Below is a small trained network, with its code and all its weights. Each question gives an input and a target symbol and asks what happens when units are switched off, that is, made to give their printed mean instead of their output.

import numpy as np


def w(rows, s, z=0):
    codes = np.array(rows[::2]) - 128.0
    scale = np.full(codes.shape[1], s)
    scale[-1] = z or s
    return codes * scale


def norm(h):
    return h / np.sqrt((h * h).mean(-1, keepdims=True) + 1e-5)


def f(y):
    return y / 2 * (1 + np.tanh(0.7978845608 * (y + 0.044715 * y**3)))


def softmax(a):
    e = np.exp(a - a.max(-1, keepdims=True))
    return e / e.sum(-1, keepdims=True)


def log_softmax(a):
    a = a - a.max(-1, keepdims=True)
    return a - np.log(np.exp(a).sum(-1, keepdims=True))


def net(x, mask):
    ids = ['ΓΔΛΞΦΨΩαβεηθμπτ'.index(c) for c in x.split()]
    T = len(ids)
    res = E[ids] + P[:T]
    u = 0
    for l in range(3):
        r = norm(res)
        for j in range(2):
            rows = slice(4 * j, 4 * j + 4)
            q, k, v = (r @ M[l][rows].T for M in (Q, K, V))
            z = softmax(np.where(np.tri(T) > 0, q @ k.T / 4**0.5, -1e9)) @ v
            o = O[l][rows]
            res = res + np.where(mask[u + j], z, o[:, -1]) @ o[:, :-1]
        u += 2
        y = f(norm(res) @ A[l][:, :-1].T + A[l][:, -1])
        res = res + np.where(mask[u : u + 8], y, B[l][:, -1]) @ B[l][:, :-1]
        u += 8
    return log_softmax(norm(res)[-1] @ U[:, :-1].T + U[:, -1])


Q, K, V, O, A, B = {}, {}, {}, {}, {}, {}
E = w([
[173,149,86,140,134],'Γ',
[221,89,132,168,84],'Δ',
[171,124,101,148,127],'Λ',
[202,93,146,137,72],'Ξ',
[176,96,37,151,109],'Φ',
[187,127,117,132,105],'Ψ',
[199,114,123,190,108],'Ω',
[149,143,96,180,152],'α',
[98,115,170,157,125],'β',
[249,79,95,145,88],'ε',
[113,131,178,133,98],'η',
[132,156,117,151,134],'θ',
[94,125,163,155,134],'μ',
[99,145,183,144,116],'π',
[105,139,151,138,121],'τ',
],0.013)
P = w([
[63,192,73,192,72],'0',
[227,170,28,63,71],'1',
[17,41,123,208,161],'2',
[186,101,184,80,236],'3',
[136,127,176,250,69],'4',
[165,109,184,97,208],'5',
[127,135,209,242,86],'6',
[173,113,170,85,169],'7',
[69,156,48,191,185],'8',
[152,99,173,88,172],'9',
],0.011)
Q[0] = w([
[123,140,112,104,81],'L0H1',
[150,110,189,144,131],'L0H1',
[141,162,98,114,166],'L0H1',
[116,146,109,92,82],'L0H1',
[116,44,130,2,132],'L0H2',
[191,9,118,133,184],'L0H2',
[184,117,191,132,179],'L0H2',
[137,78,155,164,167],'L0H2',
],0.0096)
K[0] = w([
[156,126,5,45,74],'L0H1',
[245,90,211,185,109],'L0H1',
[235,94,163,62,124],'L0H1',
[129,175,255,191,88],'L0H1',
[48,237,9,45,28],'L0H2',
[232,78,37,137,50],'L0H2',
[168,222,130,117,253],'L0H2',
[29,110,160,216,86],'L0H2',
],0.0044)
V[0] = w([
[148,190,3,122,82],'L0H1',
[173,129,64,43,90],'L0H1',
[44,153,61,66,32],'L0H1',
[59,130,50,127,1],'L0H1',
[173,202,213,78,183],'L0H2',
[83,43,149,195,186],'L0H2',
[125,101,143,176,188],'L0H2',
[106,135,83,78,47],'L0H2',
],0.0077)
O[0] = w([
[136,89,136,152,107,254],'L0H1',
[91,172,132,122,141,135],'L0H1',
[189,219,175,253,77,79],'L0H1',
[178,126,107,183,181,174],'L0H1',
[93,96,141,133,127,3],'L0H2',
[99,153,93,180,86,130],'L0H2',
[115,65,135,134,128,146],'L0H2',
[157,222,91,156,157,127],'L0H2',
],0.006,0.0046)
A[0] = w([
[255,159,98,99,154,91],'L0N1',
[193,163,96,157,104,9],'L0N2',
[119,215,217,76,85,155],'L0N3',
[70,172,11,153,184,133],'L0N4',
[8,94,130,214,100,70],'L0N5',
[94,86,156,55,83,252],'L0N6',
[74,168,231,205,142,189],'L0N7',
[131,79,134,38,49,40],'L0N8',
],0.0068,0.0019)
B[0] = w([
[54,179,137,114,101,253],'L0N1',
[139,103,140,115,159,168],'L0N2',
[187,143,196,121,71,109],'L0N3',
[188,71,82,177,62,198],'L0N4',
[253,113,89,78,121,222],'L0N5',
[120,196,105,140,122,171],'L0N6',
[154,108,55,155,106,174],'L0N7',
[11,116,97,83,127,139],'L0N8',
],0.007,0.0036)
Q[1] = w([
[77,143,7,221,102],'L1H1',
[87,148,151,114,160],'L1H1',
[134,94,48,125,181],'L1H1',
[89,160,113,98,102],'L1H1',
[187,150,84,144,100],'L1H2',
[187,77,30,223,42],'L1H2',
[194,132,177,123,79],'L1H2',
[186,60,96,110,82],'L1H2',
],0.011)
K[1] = w([
[117,122,106,170,99],'L1H1',
[86,151,127,91,147],'L1H1',
[123,79,100,128,118],'L1H1',
[159,169,151,137,85],'L1H1',
[61,174,119,18,116],'L1H2',
[92,126,102,3,70],'L1H2',
[86,84,155,133,152],'L1H2',
[81,69,108,105,119],'L1H2',
],0.014)
V[1] = w([
[141,163,94,191,116],'L1H1',
[76,101,180,130,80],'L1H1',
[182,135,109,113,102],'L1H1',
[160,1,61,222,113],'L1H1',
[61,196,99,193,191],'L1H2',
[202,42,118,187,179],'L1H2',
[111,154,164,116,29],'L1H2',
[77,149,245,179,113],'L1H2',
],0.0084)
O[1] = w([
[28,88,127,136,146,180],'L1H1',
[106,114,16,191,137,73],'L1H1',
[31,134,197,52,139,163],'L1H1',
[143,91,219,141,90,254],'L1H1',
[42,76,68,194,91,127],'L1H2',
[176,140,33,49,193,192],'L1H2',
[201,163,208,94,45,88],'L1H2',
[130,60,55,91,2,43],'L1H2',
],0.0077,0.0096)
A[1] = w([
[147,167,199,140,116,150],'L1N1',
[107,119,197,136,119,194],'L1N2',
[144,72,158,117,96,212],'L1N3',
[98,225,134,70,192,250],'L1N4',
[187,203,112,136,109,131],'L1N5',
[2,103,165,86,155,140],'L1N6',
[146,122,157,117,168,138],'L1N7',
[134,142,149,185,159,67],'L1N8',
],0.0095,0.0022)
B[1] = w([
[114,113,94,161,216,165],'L1N1',
[159,121,65,191,167,181],'L1N2',
[128,166,39,104,125,169],'L1N3',
[162,67,74,153,2,254],'L1N4',
[134,102,119,74,223,144],'L1N5',
[123,71,96,165,125,163],'L1N6',
[80,187,63,145,98,180],'L1N7',
[166,193,150,120,165,164],'L1N8',
],0.0075,0.007)
Q[2] = w([
[177,148,89,107,2],'L2H1',
[80,86,109,132,180],'L2H1',
[156,132,125,150,139],'L2H1',
[87,139,79,208,141],'L2H1',
[152,172,104,133,129],'L2H2',
[117,114,48,96,167],'L2H2',
[156,160,104,62,85],'L2H2',
[178,153,148,113,170],'L2H2',
],0.011)
K[2] = w([
[253,181,148,130,74],'L2H1',
[116,50,171,118,239],'L2H1',
[183,174,214,154,200],'L2H1',
[42,65,1,68,186],'L2H1',
[210,45,86,128,84],'L2H2',
[132,149,251,186,215],'L2H2',
[97,166,7,237,162],'L2H2',
[220,139,118,93,218],'L2H2',
],0.0055)
V[2] = w([
[154,103,163,175,165],'L2H1',
[1,52,136,5,216],'L2H1',
[201,124,37,101,130],'L2H1',
[148,224,124,235,107],'L2H1',
[164,87,112,241,93],'L2H2',
[117,146,113,110,62],'L2H2',
[126,84,136,57,94],'L2H2',
[34,174,78,71,164],'L2H2',
],0.0075)
O[2] = w([
[169,113,80,39,111,198],'L2H1',
[132,95,145,229,98,2],'L2H1',
[159,137,252,31,254,176],'L2H1',
[130,119,223,53,98,210],'L2H1',
[107,142,118,174,222,250],'L2H2',
[193,133,79,71,125,69],'L2H2',
[141,194,207,141,197,36],'L2H2',
[198,149,173,141,202,38],'L2H2',
],0.0055,0.0078)
A[2] = w([
[89,112,137,213,52,4],'L2N1',
[95,103,251,192,56,27],'L2N2',
[154,87,188,197,141,45],'L2N3',
[179,77,83,79,171,158],'L2N4',
[111,86,138,104,4,101],'L2N5',
[220,132,119,47,68,105],'L2N6',
[187,128,119,72,33,121],'L2N7',
[180,150,155,201,74,133],'L2N8',
],0.011,0.0034)
B[2] = w([
[132,98,149,93,89,143],'L2N1',
[90,169,128,114,105,150],'L2N2',
[101,193,73,136,104,183],'L2N3',
[144,115,159,95,91,255],'L2N4',
[244,162,208,163,129,146],'L2N5',
[98,147,4,94,186,197],'L2N6',
[122,195,48,147,161,164],'L2N7',
[75,183,104,40,194,133],'L2N8',
],0.012,0.0083)
U = w([
[110,184,67,28,219,65],'Γ',
[170,102,108,29,169,206],'Δ',
[146,34,149,58,115,149],'Λ',
[91,16,90,177,149,251],'Ξ',
[54,124,144,141,6,51],'Φ',
[195,185,136,138,102,68],'Ψ',
[172,110,152,148,82,100],'Ω',
[219,123,199,110,224,42],'α',
[194,227,137,120,108,149],'β',
[146,166,194,112,68,157],'ε',
[99,151,79,182,104,65],'η',
[48,160,110,155,131,66],'θ',
[57,223,137,113,115,49],'μ',
[186,119,164,140,96,190],'π',
[148,168,107,222,238,145],'τ',
],0.015,0.0022)

Each question gives the input, a string of symbols that net reads in full, and the target symbol t.
The units are the heads (4 rows each of Q, K, V and O) and the neurons (one row each of A and B). Each row of codes is followed by its name. A weight is (code - 128) times the scale printed after its matrix; where a second scale follows, it is the last column's (O, A, B and U).
mask holds one flag per unit, layer by layer, with each layer's heads first. A switched-off unit (its flag False) gives its mean, the last column of its rows in O or B, instead of its output. The means were averaged over made-up inputs and are rounded, as every weight is.
A unit's drop is (log p(t) with every unit on - log p(t) with that unit switched off) / (log p(t) with every unit on - log p(t) with every unit switched off).
The circuit of an input: a set's keep is (log p(t) with only the set's units on - log p(t) with every unit switched off) / (log p(t) with every unit on - log p(t) with every unit switched off). Starting from the 12 units with the biggest drops (on a tie, the unit counted first), units are removed one at a time, each time the one whose removal leaves the highest keep (on an exact tie, the one counted first), for as long as the keep stays at least 0.8.
units of the circuit, in order: the units of the circuit, biggest drop first
most important unit: the unit with the biggest drop
top k neurons: the k neurons with the biggest drops, biggest first
k most important neurons of layer l: the k neurons of layer l with the biggest drops, biggest first
heads that matter: for each layer, one digit per head in row order, 1 if its drop is at least 0.15 and else 0, layers parted by /
input Φ ε Ψ Φ Λ, target τ: heads that matter => 10 / 00 / 00
input α θ Ω, target Φ: heads that matter => 10 / 01 / 00
input θ Ω α α Ξ, target Ξ: units of the circuit, in order => [L0H1 L1H2 L0H2 L2H1]
input Ω θ Γ Φ Φ θ α Φ α, target τ: units of the circuit, in order => [L1H2 L2H1]
input Ξ Φ Ω ε α θ θ Ψ Φ Φ, target Λ: top 3 neurons => [L1N4 L0N7 L0N1]
input Γ θ Φ, target Φ: top 2 neurons => [L0N1 L1N4]
input η Ξ α, target Γ: top 3 neurons => [L0N1 L0N4 L0N5]
input Ξ α θ, target Ξ: top neuron => [L0N5]
input Φ α Φ α Φ Φ θ Φ α, target τ: heads that matter => 00 / 01 / 00
input Ω η α ε, target Γ: units of the circuit, in order => [L2N6 L0N1]
input Φ Φ Φ, target τ: top 2 neurons => [L1N4 L2N3]
input Ω Γ π τ Φ ε α Φ Ξ, target τ: units of the circuit, in order => [L1H2 L2H1]
input Ξ Ω Φ α α, target Ξ: heads that matter => 10 / 01 / 00
input θ Φ α Φ Φ τ θ, target ε: top 2 neurons => [L0N5 L2N5]
input Φ Φ θ, target τ: heads that matter => 00 / 11 / 00
input Ξ τ Φ, target ε: top 3 neurons => [L2N5 L0N1 L0N5]
input π Φ θ Ω Φ θ Φ Ψ Ψ Φ, target Ξ: heads that matter => 00 / 10 / 10
input Φ Λ Ξ τ α Φ Δ, target τ: most important unit => L0H1
input Φ β Ξ Φ ε Φ, target Λ: top 3 neurons => [L1N4 L0N7 L0N6]
input θ Φ τ Φ ε α Φ Φ Γ, target τ: most important unit => L1H2
input θ θ Ω θ α, target Φ: heads that matter => 11 / 11 / 00
input Φ α τ Φ θ θ α, target Φ: heads that matter => 11 / 01 / 00
input ε Φ η, target τ: heads that matter => 00 / 11 / 00
input Φ η Φ Φ α β Ω Φ, target Ξ: top 2 neurons => [L0N5 L0N1]
input α τ Φ Φ ε θ θ η η, target β: top 2 neurons => [L2N5 L0N5]
input η Φ η Δ Φ π Ξ α η, target Ξ: heads that matter => 11 / 01 / 00
input α α Ξ θ Φ Φ Γ θ Φ, target Φ: 3 most important neurons of layer 0 => [L0N4 L0N6 L0N8]
input Δ β Φ α ε Λ α α Ψ, target Ξ: most important unit => L0H1
input Ψ Ω Φ η Ω, target β: heads that matter => 11 / 11 / 00
input Φ η Δ τ Φ Φ Φ α ε, target Ξ: heads that matter => 10 / 00 / 00
